Below are the code and all the weights of a small trained network. Each question names an input and a class and asks about switching units off, where a switched-off unit gives its printed mean instead of its output.

import numpy as np


def w(rows, s, z=0):
    codes = np.array(rows[::2]) - 128.0
    scale = np.full(codes.shape[1], s)
    scale[-1] = z or s
    return codes * scale


def f(y):
    return np.maximum(y, 0)


def log_softmax(a):
    a = a - a.max(-1, keepdims=True)
    return a - np.log(np.exp(a).sum(-1, keepdims=True))


def net(x, mask):
    res = np.array(x, float).reshape(1, 3) / 4 @ E
    y = f(res @ A[0][:, :-1].T + A[0][:, -1])
    res = res + np.where(mask, y, B[0][:, -1]) @ B[0][:, :-1]
    return log_softmax(res[-1] @ U[:, :-1].T + U[:, -1])


A, B = {}, {}
E = w([
[198,102,184,60,198,69],'x0',
[69,31,114,94,138,195],'x1',
[173,132,2,74,141,116],'x2',
],0.0092)
A[0] = w([
[140,86,104,132,116,142,114],'neuron 0',
[183,181,207,137,132,73,168],'neuron 1',
[105,94,107,169,97,127,195],'neuron 2',
[168,157,6,127,136,112,193],'neuron 3',
[119,176,67,119,121,121,168],'neuron 4',
[193,159,107,67,178,58,145],'neuron 5',
[172,83,165,92,84,150,125],'neuron 6',
[39,98,114,174,76,187,185],'neuron 7',
[119,25,126,64,176,109,187],'neuron 8',
[83,92,135,130,133,101,121],'neuron 9',
[161,188,162,129,156,95,216],'neuron 10',
[136,56,109,72,168,142,165],'neuron 11',
[128,154,183,121,98,155,254],'neuron 12',
[158,110,94,82,162,104,238],'neuron 13',
[125,72,136,94,127,139,161],'neuron 14',
[154,179,167,139,131,88,158],'neuron 15',
[123,93,132,85,151,153,114],'neuron 16',
],0.012,0.0029)
B[0] = w([
[124,133,94,146,127,115,151],'neuron 0',
[83,96,160,129,153,7,204],'neuron 1',
[103,170,123,167,127,155,178],'neuron 2',
[103,118,81,63,31,152,208],'neuron 3',
[101,151,96,89,87,124,172],'neuron 4',
[184,33,230,119,82,161,205],'neuron 5',
[159,137,94,129,145,141,153],'neuron 6',
[166,255,180,164,142,189,245],'neuron 7',
[137,60,46,135,203,187,200],'neuron 8',
[141,128,128,143,137,149,153],'neuron 9',
[107,86,143,132,108,48,186],'neuron 10',
[123,83,63,103,184,150,186],'neuron 11',
[131,157,135,160,164,82,179],'neuron 12',
[149,58,148,109,123,185,185],'neuron 13',
[130,108,88,140,179,148,168],'neuron 14',
[106,118,137,114,137,47,178],'neuron 15',
[115,94,87,145,177,143,161],'neuron 16',
],0.017,0.013)
U = w([
[54,222,52,96,2,203,103],'0',
[93,119,183,174,167,34,170],'1',
[154,253,182,215,135,186,128],'2',
[170,37,59,121,225,185,194],'3',
[192,73,157,48,22,166,11],'4',
],0.0064,0.0011)

Each question gives the input, the list of numbers given to net, and the class t.
The units are the neurons (one row each of A and B). Each row of codes is followed by its name. A weight is (code - 128) times the scale printed after its matrix; where a second scale follows, it is the last column's (A, B and U).
mask holds one flag per neuron, in row order. A switched-off neuron (its flag False) gives its mean, the last column of its row in B, instead of its output. The means were averaged over made-up inputs and are rounded, as every weight is.
A unit's drop is (log p(t) with every unit on - log p(t) with that unit switched off) / (log p(t) with every unit on - log p(t) with every unit switched off).
The circuit of an input: a set's keep is (log p(t) with only the set's units on - log p(t) with every unit switched off) / (log p(t) with every unit on - log p(t) with every unit switched off). Starting from the 12 units with the biggest drops (on a tie, the unit counted first), units are removed one at a time, each time the one whose removal leaves the highest keep (on an exact tie, the one counted first), for as long as the keep stays at least 0.8.
circuit, biggest first: the units of the circuit, biggest drop first
top k neurons: the k neurons with the biggest drops, biggest first
drop of u: that unit's drop, to one decimal
input [6,1,-6], class 1: circuit, biggest first -> neuron 1
input [0,0,-2], class 1: circuit, biggest first -> neuron 3; neuron 8
input [-3,-4,0], class 0: circuit, biggest first -> neuron 5; neuron 4
input [-3,0,8], class 0: top 2 neurons -> neuron 3; neuron 4
input [0,6,-5], class 2: top 2 neurons -> neuron 7; neuron 13
input [-8,4,3], class 0: top 2 neurons -> neuron 3; neuron 4
input [3,-1,8], class 4: top 2 neurons -> neuron 3; neuron 5
input [-8,-8,-5], class 1: top 4 neurons -> neuron 1; neuron 15; neuron 10; neuron 12
input [-4,-6,2], class 0: top 2 neurons -> neuron 3; neuron 5
input [-1,-1,3], class 4: top 2 neurons -> neuron 7; neuron 2
input [-7,1,-1], class 2: drop of neuron 7 -> 0.1
input [-6,-1,1], class 0: drop of neuron 5 -> 0.1
input [-3,-3,1], class 0: drop of neuron 5 -> 0.2
input [3,-5,3], class 4: circuit, biggest first -> neuron 5
input [-2,-6,8], class 4: drop of neuron 5 -> 0.4
